Here is a tiny trained network, its code and every weight. The questions are about switching its units off for an input and a class, where a switched-off unit gives its printed mean instead of its output.

import numpy as np


def w(rows, s, z=0):
    codes = np.array(rows[::2]) - 128.0
    scale = np.full(codes.shape[1], s)
    scale[-1] = z or s
    return codes * scale


def f(y):
    return np.maximum(y, 0)


def log_softmax(a):
    a = a - a.max(-1, keepdims=True)
    return a - np.log(np.exp(a).sum(-1, keepdims=True))


def net(x, mask):
    res = np.array(x, float).reshape(1, 7) / 4 @ E
    y = f(res @ A[0][:, :-1].T + A[0][:, -1])
    res = res + np.where(mask, y, B[0][:, -1]) @ B[0][:, :-1]
    return log_softmax(res[-1] @ U[:, :-1].T + U[:, -1])


A, B = {}, {}
E = w([
[126,129,128],'x0',
[125,127,128],'x1',
[213,210,139],'x2',
[127,129,131],'x3',
[127,128,127],'x4',
[34,237,123],'x5',
[140,133,2],'x6',
],0.0084)
A[0] = w([
[72,117,113,140],'neuron 0',
[179,147,156,123],'neuron 1',
[130,128,91,38],'neuron 2',
[202,216,132,150],'neuron 3',
[117,228,117,140],'neuron 4',
[80,117,134,126],'neuron 5',
[106,106,124,54],'neuron 6',
[214,197,128,121],'neuron 7',
[162,56,136,23],'neuron 8',
[89,164,143,76],'neuron 9',
[47,95,76,157],'neuron 10',
[157,171,32,53],'neuron 11',
[107,117,128,85],'neuron 12',
[166,91,96,127],'neuron 13',
[75,58,47,145],'neuron 14',
[93,153,116,62],'neuron 15',
[80,89,154,148],'neuron 16',
[97,177,127,62],'neuron 17',
[130,118,193,66],'neuron 18',
[97,184,140,2],'neuron 19',
[169,107,139,70],'neuron 20',
[75,94,161,144],'neuron 21',
[143,122,63,54],'neuron 22',
[137,109,186,92],'neuron 23',
[179,107,123,101],'neuron 24',
[112,79,114,156],'neuron 25',
[167,79,140,46],'neuron 26',
[146,67,115,113],'neuron 27',
[147,108,218,140],'neuron 28',
[75,188,124,44],'neuron 29',
[153,99,132,48],'neuron 30',
[180,102,114,126],'neuron 31',
[166,72,2,96],'neuron 32',
[23,166,118,78],'neuron 33',
[122,127,75,20],'neuron 34',
[110,107,180,119],'neuron 35',
[134,118,173,97],'neuron 36',
[79,79,108,94],'neuron 37',
[101,75,146,136],'neuron 38',
[92,164,102,84],'neuron 39',
[80,89,74,140],'neuron 40',
[142,89,126,103],'neuron 41',
[158,171,51,98],'neuron 42',
[106,107,46,178],'neuron 43',
[103,150,133,44],'neuron 44',
],0.014,0.0061)
B[0] = w([
[198,136,103,194],'neuron 0',
[174,94,45,183],'neuron 1',
[98,169,115,138],'neuron 2',
[193,113,11,236],'neuron 3',
[142,50,135,238],'neuron 4',
[191,148,62,178],'neuron 5',
[161,126,23,134],'neuron 6',
[143,69,44,220],'neuron 7',
[99,111,98,182],'neuron 8',
[112,90,117,176],'neuron 9',
[215,127,108,240],'neuron 10',
[68,160,102,201],'neuron 11',
[173,126,63,137],'neuron 12',
[93,104,162,193],'neuron 13',
[174,163,110,243],'neuron 14',
[75,82,135,160],'neuron 15',
[207,148,34,198],'neuron 16',
[101,74,112,174],'neuron 17',
[35,198,94,175],'neuron 18',
[65,109,69,164],'neuron 19',
[37,69,127,161],'neuron 20',
[194,143,76,202],'neuron 21',
[54,198,177,167],'neuron 22',
[51,228,130,179],'neuron 23',
[64,100,114,180],'neuron 24',
[207,102,95,188],'neuron 25',
[49,55,37,173],'neuron 26',
[61,154,127,190],'neuron 27',
[124,209,111,231],'neuron 28',
[87,80,103,197],'neuron 29',
[21,54,80,147],'neuron 30',
[46,106,197,193],'neuron 31',
[105,195,162,255],'neuron 32',
[79,72,132,245],'neuron 33',
[53,190,127,147],'neuron 34',
[87,204,150,184],'neuron 35',
[59,211,86,165],'neuron 36',
[115,111,68,181],'neuron 37',
[187,164,80,187],'neuron 38',
[62,83,214,179],'neuron 39',
[152,78,105,209],'neuron 40',
[40,103,143,164],'neuron 41',
[124,161,151,200],'neuron 42',
[99,203,255,233],'neuron 43',
[95,110,148,143],'neuron 44',
],0.0047,0.0078)
U = w([
[23,8,126,56],'0',
[147,131,128,254],'1',
[100,231,127,44],'2',
[151,111,127,229],'3',
[200,112,57,22],'4',
],0.013,0.0094)

Each question gives the input, the list of numbers given to net, and the class t.
The units are the neurons (one row each of A and B). Each row of codes is followed by its name. A weight is (code - 128) times the scale printed after its matrix; where a second scale follows, it is the last column's (A, B and U).
mask holds one flag per neuron, in row order. A switched-off neuron (its flag False) gives its mean, the last column of its row in B, instead of its output. The means were averaged over made-up inputs and are rounded, as every weight is.
A unit's drop is (log p(t) with every unit on - log p(t) with that unit switched off) / (log p(t) with every unit on - log p(t) with every unit switched off).
The circuit of an input: a set's keep is (log p(t) with only the set's units on - log p(t) with every unit switched off) / (log p(t) with every unit on - log p(t) with every unit switched off). Starting from the 12 units with the biggest drops (on a tie, the unit counted first), units are removed one at a time, each time the one whose removal leaves the highest keep (on an exact tie, the one counted first), for as long as the keep stays at least 0.8.
circuit, biggest first: the units of the circuit, biggest drop first
unit that matters most: the unit with the biggest drop
top k neurons: the k neurons with the biggest drops, biggest first
drop of u: that unit's drop, to one decimal
input [-6,-6,-8,-2,-3,2,7], class 4: unit that matters most -> neuron 10
input [3,-2,-2,5,5,3,8], class 2: circuit, biggest first -> neuron 43; neuron 32
input [-3,-5,-7,-1,6,1,5], class 4: circuit, biggest first -> neuron 10; neuron 14
input [2,4,7,-1,-8,3,0], class 4: circuit, biggest first -> neuron 3; neuron 7
input [7,-8,-7,-4,7,4,4], class 1: top 2 neurons -> neuron 43; neuron 3
input [-7,7,8,5,3,4,-6], class 4: circuit, biggest first -> neuron 3; neuron 7
input [-6,2,8,-2,6,-4,-2], class 4: top 3 neurons -> neuron 3; neuron 7; neuron 1
input [3,-3,2,3,0,-5,-7], class 2: top 2 neurons -> neuron 28; neuron 23
input [5,1,8,3,-8,-1,-7], class 4: top 4 neurons -> neuron 3; neuron 7; neuron 1; neuron 43
input [1,2,-4,-5,-7,3,6], class 2: top 2 neurons -> neuron 43; neuron 32
input [-7,1,-7,-2,-3,3,3], class 3: top 2 neurons -> neuron 43; neuron 3
input [-3,4,3,4,-1,-6,-8], class 2: top 2 neurons -> neuron 28; neuron 23
input [0,3,-4,-2,6,8,2], class 0: drop of neuron 33 -> 0.2
input [-2,6,-8,7,8,-6,6], class 4: unit that matters most -> neuron 14
input [0,5,6,-5,-1,-8,8], class 0: drop of neuron 24 -> 0.1
input [-3,7,-7,2,-1,5,-8], class 2: drop of neuron 32 -> -0.1
